Below is a small trained network, with its code and all its weights. Each question gives an input and a target symbol and asks what happens when units are switched off, that is, made to give their printed mean instead of their output.

import numpy as np


def w(rows, s, z=0):
    codes = np.array(rows[::2]) - 128.0
    scale = np.full(codes.shape[1], s)
    scale[-1] = z or s
    return codes * scale


def norm(h):
    return h / np.sqrt((h * h).mean(-1, keepdims=True) + 1e-5)


def f(y):
    return np.maximum(y, 0)


def softmax(a):
    e = np.exp(a - a.max(-1, keepdims=True))
    return e / e.sum(-1, keepdims=True)


def log_softmax(a):
    a = a - a.max(-1, keepdims=True)
    return a - np.log(np.exp(a).sum(-1, keepdims=True))


def net(x, mask):
    ids = ['αβδεζημστφψω'.index(c) for c in x.split()]
    T = len(ids)
    res = E[ids] + P[:T]
    r = norm(res)
    for j in range(2):
        rows = slice(2 * j, 2 * j + 2)
        q, k, v = (r @ M[0][rows].T for M in (Q, K, V))
        z = softmax(np.where(np.tri(T) > 0, q @ k.T / 2**0.5, -1e9)) @ v
        o = O[0][rows]
        res = res + np.where(mask[j], z, o[:, -1]) @ o[:, :-1]
    y = f(norm(res) @ A[0][:, :-1].T + A[0][:, -1])
    res = res + np.where(mask[2:10], y, B[0][:, -1]) @ B[0][:, :-1]
    return log_softmax(norm(res)[-1] @ U[:, :-1].T + U[:, -1])


Q, K, V, O, A, B = {}, {}, {}, {}, {}, {}
E = w([
[65,211,154,131,126,100,96,67,72,131,87],'α',
[23,114,138,174,138,144,157,187,195,211,121],'β',
[130,188,100,115,84,126,140,20,73,75,114],'δ',
[48,92,109,209,96,107,103,105,121,87,122],'ε',
[118,180,147,136,207,75,106,147,225,60,121],'ζ',
[131,111,105,142,148,82,254,102,126,148,86],'η',
[96,177,197,144,131,132,175,108,161,185,199],'μ',
[171,105,156,153,168,83,86,209,116,186,181],'σ',
[173,116,105,156,71,72,118,80,213,103,222],'τ',
[175,88,132,177,150,33,145,108,42,94,135],'φ',
[165,148,66,82,121,63,58,132,168,164,53],'ψ',
[85,117,153,163,168,122,75,205,47,133,139],'ω',
],0.0081)
P = w([
[73,180,127,150,94,3,161,174,127,106,138],'0',
[46,154,130,138,103,2,156,161,98,115,164],'1',
[123,191,130,198,67,34,148,187,115,110,112],'2',
[48,146,133,126,129,17,142,132,98,136,175],'3',
[155,180,140,229,66,78,138,179,123,116,93],'4',
[71,131,146,125,165,45,134,98,109,161,156],'5',
[169,139,137,239,90,128,114,133,141,143,69],'6',
[80,164,86,145,172,78,109,93,118,158,168],'7',
[158,166,177,196,61,117,150,167,136,123,69],'8',
[104,54,181,99,165,108,119,74,138,124,114],'9',
[118,164,63,152,203,131,100,80,105,170,162],'10',
[181,100,169,190,96,182,122,120,153,139,46],'11',
[110,86,109,107,214,165,85,54,132,148,147],'12',
[175,153,114,207,128,160,102,112,148,169,85],'13',
],0.007)
Q[0] = w([
[191,175,99,252,151,154,105,95,146,178,104],'h1',
[79,65,121,54,200,65,114,85,120,141,159],'h1',
[109,120,93,124,189,98,101,68,120,165,160],'h2',
[195,189,111,247,152,144,115,114,128,170,103],'h2',
],0.04)
K[0] = w([
[152,48,116,96,251,208,74,24,140,174,154],'h1',
[207,101,242,130,53,185,116,148,156,105,46],'h1',
[177,64,237,134,95,203,119,108,144,100,41],'h2',
[121,66,74,108,239,188,95,37,130,166,165],'h2',
],0.03)
V[0] = w([
[147,3,131,173,204,120,159,196,84,195,138],'h1',
[2,204,177,131,139,234,180,144,88,212,165],'h1',
[37,75,42,116,44,126,122,119,123,180,83],'h2',
[102,85,151,171,90,133,67,128,137,110,240],'h2',
],0.0095)
O[0] = w([
[95,76,211,59,108,45,189,155,117,92,143,111],'h1',
[49,170,67,48,241,73,127,84,82,149,253,57],'h1',
[109,57,169,101,164,134,144,44,128,220,111,199],'h2',
[66,40,124,100,137,165,73,101,158,95,133,252],'h2',
],0.0044,0.002)
A[0] = w([
[112,133,64,110,181,140,124,138,108,128,185,146],'n1',
[161,98,90,69,11,164,164,1,42,97,154,74],'n2',
[23,180,182,95,201,212,133,215,63,142,33,152],'n3',
[176,76,106,110,189,179,154,245,220,185,184,179],'n4',
[173,171,135,200,113,174,126,140,125,123,104,52],'n5',
[91,79,149,23,73,76,136,144,124,99,141,60],'n6',
[246,79,77,70,133,68,69,80,40,82,90,141],'n7',
[126,110,180,76,70,129,152,175,118,71,102,3],'n8',
],0.0096,0.0057)
B[0] = w([
[180,104,218,106,93,188,120,153,163,104,36,246],'n1',
[104,112,57,92,117,102,142,190,137,107,152,163],'n2',
[167,117,55,162,168,112,131,99,158,137,181,192],'n3',
[82,129,104,114,90,13,105,105,110,126,124,184],'n4',
[97,96,135,2,168,164,165,98,87,99,154,253],'n5',
[208,126,96,166,108,248,122,104,152,127,131,220],'n6',
[91,211,137,213,111,102,160,157,150,159,162,192],'n7',
[99,121,132,63,226,101,63,127,50,191,145,181],'n8',
],0.01,0.005)
U = w([
[154,90,156,86,107,70,69,183,47,157,120,132],'α',
[104,158,171,97,200,108,125,161,203,37,110,87],'β',
[193,91,108,98,117,117,246,116,109,163,39,39],'δ',
[109,174,56,75,101,130,167,148,89,52,154,221],'ε',
[66,145,224,58,141,181,164,123,159,200,211,23],'ζ',
[131,198,84,120,145,132,85,3,56,138,110,51],'η',
[26,70,92,156,144,108,139,133,198,191,151,190],'μ',
[197,67,97,163,194,163,86,198,101,143,190,113],'σ',
[49,79,134,178,64,152,89,96,120,81,94,238],'τ',
[224,98,121,145,47,134,130,91,205,79,201,91],'φ',
[176,193,112,147,102,154,86,138,156,211,40,115],'ψ',
[154,151,166,201,149,67,199,147,89,104,163,252],'ω',
],0.007,0.0017)

Each question gives the input, a string of symbols that net reads in full, and the target symbol t.
The units are the heads (2 rows each of Q, K, V and O) and the neurons (one row each of A and B). Each row of codes is followed by its name. A weight is (code - 128) times the scale printed after its matrix; where a second scale follows, it is the last column's (O, A, B and U).
mask holds one flag per unit, heads first, then neurons. A switched-off unit (its flag False) gives its mean, the last column of its rows in O or B, instead of its output. The means were averaged over made-up inputs and are rounded, as every weight is.
A unit's drop is (log p(t) with every unit on - log p(t) with that unit switched off) / (log p(t) with every unit on - log p(t) with every unit switched off).
The circuit of an input: a set's keep is (log p(t) with only the set's units on - log p(t) with every unit switched off) / (log p(t) with every unit on - log p(t) with every unit switched off). Starting from all 10 units, units are removed one at a time, each time the one whose removal leaves the highest keep (on an exact tie, the one counted first), for as long as the keep stays at least 0.8.
units of the circuit, in order: the units of the circuit, biggest drop first
most important unit: the unit with the biggest drop
k most important neurons: the k neurons with the biggest drops, biggest first
heads that matter: for each layer, one digit per head in row order, 1 if its drop is at least 0.15 and else 0, layers parted by /
input φ φ φ α μ ε ε δ τ, target η: heads that matter -> 10
input ζ ε μ, target μ: heads that matter -> 01
input ζ φ ε α ε φ ω η ω ε δ, target μ: heads that matter -> 01
input ζ α τ α, target τ: heads that matter -> 11
input ε ε τ α τ, target ψ: heads that matter -> 10
input β τ σ δ μ, target η: most important unit -> h1
input ψ η β η ψ β μ ζ η α ψ σ, target δ: units of the circuit, in order -> [h1, h2, n5]
input β φ β ε, target ζ: units of the circuit, in order -> [h1, n1]
input ω α ψ α ζ σ σ μ φ β ψ, target ζ: units of the circuit, in order -> [h1, n7, n1]
input η η β α μ ω ε ε ζ μ, target ε: heads that matter -> 01
input ε β ε δ ε ζ, target μ: 3 most important neurons -> [n1, n5, n6]
input τ ψ ω τ α β α σ α, target σ: heads that matter -> 10
input μ α μ α τ ε ζ φ μ σ ω φ ζ, target α: heads that matter -> 10
input ω φ ε ω ε ψ α ε, target ψ: most important unit -> h1
input φ δ ε μ μ α ζ ψ α ε φ ζ ψ, target ε: units of the circuit, in order -> [h2, n5, h1, n1]
input α ε ψ ψ φ ε ω δ ε η φ ω σ τ, target σ: units of the circuit, in order -> [h1, n8, n6, h2]
input τ ψ α ψ ψ σ φ ε ε σ, target μ: heads that matter -> 01
input τ β ω τ δ δ ε μ ε α, target μ: heads that matter -> 01
input α μ α, target β: heads that matter -> 11
input μ ψ σ η φ α η μ ψ ψ, target ψ: most important neuron -> [n7]
input ζ β φ ζ ψ ε ζ α ζ σ, target ε: heads that matter -> 11
input ψ α ω ψ δ, target δ: heads that matter -> 11
input η φ ε φ α ζ ψ β, target δ: units of the circuit, in order -> [h1, h2, n5]
input μ ψ ω η, target φ: units of the circuit, in order -> [n6, h1, n5]
input δ β η ψ ψ σ φ ω μ, target φ: 2 most important neurons -> [n6, n5]
input μ α φ μ ε δ η ψ, target ω: units of the circuit, in order -> [n7, h1]
input σ μ τ α η δ, target ω: most important unit -> h2
input ε τ η α ε τ ω, target τ: 2 most important neurons -> [n6, n8]
input δ η ε φ μ ε η σ ζ ε φ, target μ: heads that matter -> 01
input α μ τ ω α ψ ψ, target δ: units of the circuit, in order -> [h1, n5, h2]
